Below is a small trained network, with its code and all its weights. Each question gives an input and a target symbol and asks what happens when units are switched off, that is, made to give their printed mean instead of their output.

import numpy as np


def w(rows, s, z=0):
    codes = np.array(rows[::2]) - 128.0
    scale = np.full(codes.shape[1], s)
    scale[-1] = z or s
    return codes * scale


def norm(h):
    return h / np.sqrt((h * h).mean(-1, keepdims=True) + 1e-5)


def softmax(a):
    e = np.exp(a - a.max(-1, keepdims=True))
    return e / e.sum(-1, keepdims=True)


def log_softmax(a):
    a = a - a.max(-1, keepdims=True)
    return a - np.log(np.exp(a).sum(-1, keepdims=True))


def net(x, mask):
    ids = ['γεζλτψ'.index(c) for c in x.split()]
    T = len(ids)
    res = E[ids] + P[:T]
    u = 0
    for l in range(3):
        r = norm(res)
        for j in range(3):
            rows = slice(3 * j, 3 * j + 3)
            q, k, v = (r @ M[l][rows].T for M in (Q, K, V))
            z = softmax(np.where(np.tri(T) > 0, q @ k.T / 3**0.5, -1e9)) @ v
            o = O[l][rows]
            res = res + np.where(mask[u + j], z, o[:, -1]) @ o[:, :-1]
        u += 3
    return log_softmax(norm(res)[-1] @ U[:, :-1].T + U[:, -1])


Q, K, V, O = {}, {}, {}, {}
E = w([
[99,144,111,140,141,126,90,157,150,79,72,186],'γ',
[181,142,169,2,140,117,105,147,163,135,112,115],'ε',
[124,114,181,171,155,26,159,172,147,116,156,125],'ζ',
[65,76,91,105,67,93,109,133,118,137,131,112],'λ',
[144,127,159,162,84,154,133,77,115,208,123,178],'τ',
[123,162,99,144,114,148,66,162,146,143,236,112],'ψ',
],0.006)
P = w([
[148,119,128,133,64,152,149,125,254,93,136,141],'0',
[119,105,109,116,189,101,98,107,168,172,134,169],'1',
[100,144,156,120,120,100,109,85,150,108,137,141],'2',
[144,140,105,124,87,112,136,159,140,154,118,163],'3',
[121,92,123,132,178,120,88,122,130,170,115,137],'4',
[94,158,165,129,113,108,107,106,118,104,131,109],'5',
[140,128,125,131,95,134,131,168,88,138,126,150],'6',
[125,100,129,150,174,136,89,137,100,158,109,109],'7',
[102,170,160,142,118,122,107,127,87,102,113,68],'8',
[137,133,131,132,105,146,131,177,51,133,128,135],'9',
],0.0079)
Q[0] = w([
[48,153,159,162,137,71,38,137,92,132,132,102],'L0H0',
[116,164,171,107,80,111,113,138,134,97,133,100],'L0H0',
[100,136,88,210,103,117,121,150,133,155,129,163],'L0H0',
[114,182,116,112,57,187,176,83,136,68,134,129],'L0H1',
[103,144,184,126,132,73,41,124,131,165,119,157],'L0H1',
[143,101,100,114,156,152,96,122,104,189,109,137],'L0H1',
[140,93,173,151,172,104,208,108,117,90,182,59],'L0H2',
[39,176,159,96,150,145,76,109,118,2,114,124],'L0H2',
[134,98,171,75,112,185,129,54,105,178,173,95],'L0H2',
],0.0096)
K[0] = w([
[162,153,154,158,140,192,130,165,19,135,44,92],'L0H0',
[143,153,180,104,175,132,113,90,118,148,68,97],'L0H0',
[68,153,139,198,104,130,141,130,43,113,132,150],'L0H0',
[128,91,68,88,151,107,126,138,254,134,143,236],'L0H1',
[93,123,84,204,83,174,103,122,27,156,136,91],'L0H1',
[158,85,164,153,125,108,159,136,76,172,161,93],'L0H1',
[177,97,194,105,147,53,201,180,120,136,195,107],'L0H2',
[141,207,115,68,161,136,81,226,85,54,54,91],'L0H2',
[156,129,159,100,50,163,145,106,24,197,182,146],'L0H2',
],0.0075)
V[0] = w([
[157,137,186,57,128,88,137,120,118,120,69,88],'L0H0',
[151,121,100,58,128,104,89,183,177,61,113,153],'L0H0',
[49,101,108,200,132,81,129,124,113,95,108,137],'L0H0',
[131,101,167,247,145,70,210,143,126,115,136,158],'L0H1',
[91,120,130,221,103,67,162,141,126,93,192,136],'L0H1',
[99,164,94,121,106,206,124,87,100,82,105,162],'L0H1',
[111,119,180,183,109,117,137,185,42,137,146,146],'L0H2',
[127,119,129,254,169,33,204,142,172,121,155,118],'L0H2',
[122,128,145,143,161,116,94,113,124,132,78,86],'L0H2',
],0.0037)
O[0] = w([
[107,93,145,181,190,163,156,159,69,160,151,189,77],'L0H0',
[58,134,185,153,71,192,164,218,188,191,114,92,253],'L0H0',
[136,173,162,40,182,185,88,46,131,133,119,107,153],'L0H0',
[72,162,116,208,152,21,173,146,144,124,178,106,119],'L0H1',
[95,132,115,151,124,80,213,173,203,195,133,143,231],'L0H1',
[121,115,30,118,102,131,70,111,108,172,137,155,46],'L0H1',
[157,191,52,78,119,119,91,114,163,189,61,115,20],'L0H2',
[153,73,118,52,32,252,26,122,85,97,122,177,101],'L0H2',
[118,124,158,118,114,110,131,143,92,225,111,165,122],'L0H2',
],0.0033,0.00078)
Q[1] = w([
[163,124,149,142,112,171,222,98,138,90,147,119],'L1H0',
[146,153,149,155,117,100,134,61,117,248,123,139],'L1H0',
[109,148,152,101,142,113,94,135,156,102,127,96],'L1H0',
[131,97,149,114,118,108,156,128,110,117,64,146],'L1H1',
[169,126,91,127,127,160,196,91,148,113,176,116],'L1H1',
[148,174,152,110,43,116,180,124,119,82,121,119],'L1H1',
[188,86,75,120,154,140,155,116,114,152,121,149],'L1H2',
[164,87,121,122,164,208,182,169,161,158,90,136],'L1H2',
[134,87,96,136,138,93,116,206,114,181,151,129],'L1H2',
],0.011)
K[1] = w([
[121,76,76,115,158,97,120,133,225,90,161,217],'L1H0',
[234,132,50,162,151,49,140,75,32,60,110,138],'L1H0',
[132,100,208,144,79,155,166,138,161,164,118,144],'L1H0',
[126,92,131,94,113,64,163,140,53,138,78,165],'L1H1',
[143,70,109,122,143,118,136,90,228,177,177,182],'L1H1',
[123,42,129,52,137,91,158,146,255,93,67,190],'L1H1',
[140,88,83,19,124,94,96,98,166,157,201,149],'L1H2',
[127,96,176,13,100,100,138,140,241,127,206,124],'L1H2',
[140,35,111,92,145,92,148,218,78,143,204,37],'L1H2',
],0.0073)
V[1] = w([
[82,102,89,102,100,139,222,86,103,170,134,82],'L1H0',
[126,198,156,174,137,179,180,112,153,106,29,170],'L1H0',
[59,77,120,114,131,100,129,138,104,69,21,169],'L1H0',
[151,126,187,149,124,169,177,69,96,183,45,158],'L1H1',
[160,165,121,154,133,200,54,168,127,153,255,136],'L1H1',
[137,126,123,106,152,151,124,195,146,79,88,143],'L1H1',
[148,130,159,130,89,79,157,126,105,159,180,74],'L1H2',
[103,195,121,103,89,152,164,137,120,135,127,153],'L1H2',
[93,149,88,108,184,90,92,190,145,49,113,140],'L1H2',
],0.0046)
O[1] = w([
[31,95,143,83,95,175,119,118,99,138,43,135,6],'L1H0',
[245,104,153,102,116,59,138,77,118,132,78,114,212],'L1H0',
[156,83,47,106,133,144,239,123,120,94,156,141,52],'L1H0',
[60,180,150,167,57,169,98,166,219,169,215,99,43],'L1H1',
[115,20,224,166,124,96,111,150,116,131,25,181,193],'L1H1',
[140,127,117,146,139,171,168,43,96,48,175,144,138],'L1H1',
[100,104,142,120,202,87,193,116,103,72,113,142,149],'L1H2',
[157,113,163,94,130,83,113,146,81,128,165,134,111],'L1H2',
[49,174,161,156,93,137,120,163,195,254,160,159,92],'L1H2',
],0.0041,0.0012)
Q[2] = w([
[147,59,146,138,205,151,167,138,108,84,87,93],'L2H0',
[104,160,95,204,41,216,182,182,72,120,138,199],'L2H0',
[36,94,216,101,154,174,149,156,113,148,149,110],'L2H0',
[163,134,176,170,71,168,121,148,89,252,56,162],'L2H1',
[154,191,120,185,114,196,178,133,170,94,159,136],'L2H1',
[103,46,198,231,185,148,82,79,128,100,229,89],'L2H1',
[122,205,140,128,72,82,153,154,130,81,63,228],'L2H2',
[2,53,29,57,160,101,127,104,103,101,115,67],'L2H2',
[142,184,107,166,221,224,93,120,121,93,125,123],'L2H2',
],0.0077)
K[2] = w([
[149,56,129,124,134,124,163,107,165,91,100,167],'L2H0',
[146,174,103,125,109,151,153,144,12,94,160,149],'L2H0',
[111,128,150,180,69,146,147,147,159,98,103,97],'L2H0',
[130,140,139,152,141,89,108,118,127,142,77,55],'L2H1',
[139,158,131,130,68,107,116,97,162,94,169,107],'L2H1',
[117,44,148,167,114,130,116,122,154,126,144,163],'L2H1',
[142,199,156,158,121,104,123,97,158,69,98,182],'L2H2',
[59,90,104,81,122,90,156,108,153,105,92,44],'L2H2',
[153,166,117,120,134,133,176,178,74,123,133,96],'L2H2',
],0.011)
V[2] = w([
[30,67,89,150,166,127,111,100,116,194,49,172],'L2H0',
[143,147,120,99,188,115,59,147,109,231,176,218],'L2H0',
[174,37,116,194,153,187,187,115,181,193,32,186],'L2H0',
[57,144,39,216,213,151,14,137,122,150,52,158],'L2H1',
[133,82,95,210,4,137,74,46,107,80,136,137],'L2H1',
[165,198,142,151,98,121,187,5,34,179,89,149],'L2H1',
[64,172,141,91,137,76,117,118,196,50,71,108],'L2H2',
[246,185,201,155,132,132,150,124,153,113,136,148],'L2H2',
[195,192,246,73,213,118,112,143,152,131,190,84],'L2H2',
],0.0034)
O[2] = w([
[40,113,159,112,119,167,125,126,70,74,145,61,142],'L2H0',
[132,132,212,137,82,133,110,91,166,60,117,22,209],'L2H0',
[156,159,58,112,127,109,198,143,30,30,129,117,249],'L2H0',
[195,131,65,105,62,168,230,165,216,171,181,179,156],'L2H1',
[52,115,131,84,211,128,131,204,130,250,106,138,163],'L2H1',
[157,3,154,127,172,94,110,200,171,93,101,242,6],'L2H1',
[193,99,122,163,147,168,131,140,47,195,150,138,173],'L2H2',
[42,92,109,85,157,141,144,102,56,149,138,66,221],'L2H2',
[22,122,41,107,32,158,145,154,126,148,117,160,103],'L2H2',
],0.0036,0.002)
U = w([
[253,160,42,133,103,153,178,121,184,135,175,159,173],'γ',
[175,144,186,95,119,167,119,73,86,12,99,55,224],'ε',
[61,184,168,205,200,30,235,165,123,130,176,122,1],'ζ',
[11,74,22,58,101,196,150,139,58,150,140,141,84],'λ',
[161,48,174,127,153,96,74,139,111,160,36,210,62],'τ',
[87,158,170,147,102,163,35,141,204,181,165,76,211],'ψ',
],0.0047,0.0019)

Each question gives the input, a string of symbols that net reads in full, and the target symbol t.
The units are the heads (3 rows each of Q, K, V and O). Each row of codes is followed by its name. A weight is (code - 128) times the scale printed after its matrix; where a second scale follows, it is the last column's (O and U).
mask holds one flag per head, layer by layer. A switched-off head (its flag False) gives its mean, the last column of its rows in O, instead of its output. The means were averaged over made-up inputs and are rounded, as every weight is.
A unit's drop is (log p(t) with every unit on - log p(t) with that unit switched off) / (log p(t) with every unit on - log p(t) with every unit switched off).
The circuit of an input: a set's keep is (log p(t) with only the set's units on - log p(t) with every unit switched off) / (log p(t) with every unit on - log p(t) with every unit switched off). Starting from all 9 units, units are removed one at a time, each time the one whose removal leaves the highest keep (on an exact tie, the one counted first), for as long as the keep stays at least 0.8.
circuit, biggest first: the units of the circuit, biggest drop first
most important unit: the unit with the biggest drop
heads that matter: for each layer, one digit per head in row order, 1 if its drop is at least 0.15 and else 0, layers parted by /
input τ τ ζ γ λ, target γ: heads that matter -> 000 / 000 / 001
input γ λ γ ε ψ ψ γ γ τ γ, target τ: most important unit -> L2H1
input ψ τ τ ζ τ τ γ λ, target ψ: heads that matter -> 000 / 010 / 000
input τ γ ε λ ε ψ, target ζ: circuit, biggest first -> (L0H0, L0H2)
input ζ τ γ λ λ ψ ε ψ ψ, target ζ: circuit, biggest first -> (L0H2, L1H2)
input λ λ ζ, target λ: circuit, biggest first -> (L0H2, L2H0, L0H0, L2H2)
input λ τ λ, target ε: circuit, biggest first -> (L2H2, L1H2)
input γ γ ζ, target ψ: heads that matter -> 001 / 001 / 000
input τ τ τ τ γ γ τ λ ζ τ, target λ: circuit, biggest first -> (L1H0, L0H0, L0H2)
input τ ψ τ τ τ τ λ γ λ γ, target λ: heads that matter -> 000 / 101 / 000
input ε τ ε λ ε, target γ: circuit, biggest first -> (L0H0, L2H0, L2H1)
input λ γ γ γ ε, target λ: circuit, biggest first -> (L2H2, L1H1, L0H0)
input τ τ ε ζ τ τ ζ, target τ: circuit, biggest first -> (L0H2, L2H1)
input ζ γ ζ ε γ τ τ ε, target ψ: heads that matter -> 000 / 010 / 000
input τ ε τ, target ε: circuit, biggest first -> (L1H2)
input ε γ γ γ γ, target ε: circuit, biggest first -> (L1H0, L2H0)
input γ τ γ γ ψ ε γ γ, target λ: heads that matter -> 101 / 010 / 001
input τ ψ ε ε ε γ γ γ, target ε: heads that matter -> 101 / 110 / 100
input ε τ τ τ τ, target ψ: heads that matter -> 000 / 010 / 110
input τ ε τ τ ζ γ ζ, target γ: most important unit -> L0H2
input γ γ γ ψ τ τ τ λ τ λ, target τ: heads that matter -> 000 / 000 / 011
input ε λ ε τ, target τ: circuit, biggest first -> (L0H0, L1H0, L2H1, L0H2)
input γ λ λ λ γ λ τ ε, target ψ: heads that matter -> 100 / 010 / 000
input τ γ τ γ ψ λ ε τ, target ψ: circuit, biggest first -> (L1H1, L0H1)
input γ γ τ, target ε: circuit, biggest first -> (L1H2, L2H0)
input ε γ λ γ ε τ λ ζ, target ψ: circuit, biggest first -> (L1H1, L0H2)
input λ λ ζ ψ λ γ τ, target τ: most important unit -> L0H2
input τ λ ζ τ, target λ: heads that matter -> 001 / 100 / 000
input λ τ ψ ε λ, target τ: heads that matter -> 000 / 010 / 001
input γ ε λ, target ζ: heads that matter -> 101 / 000 / 101
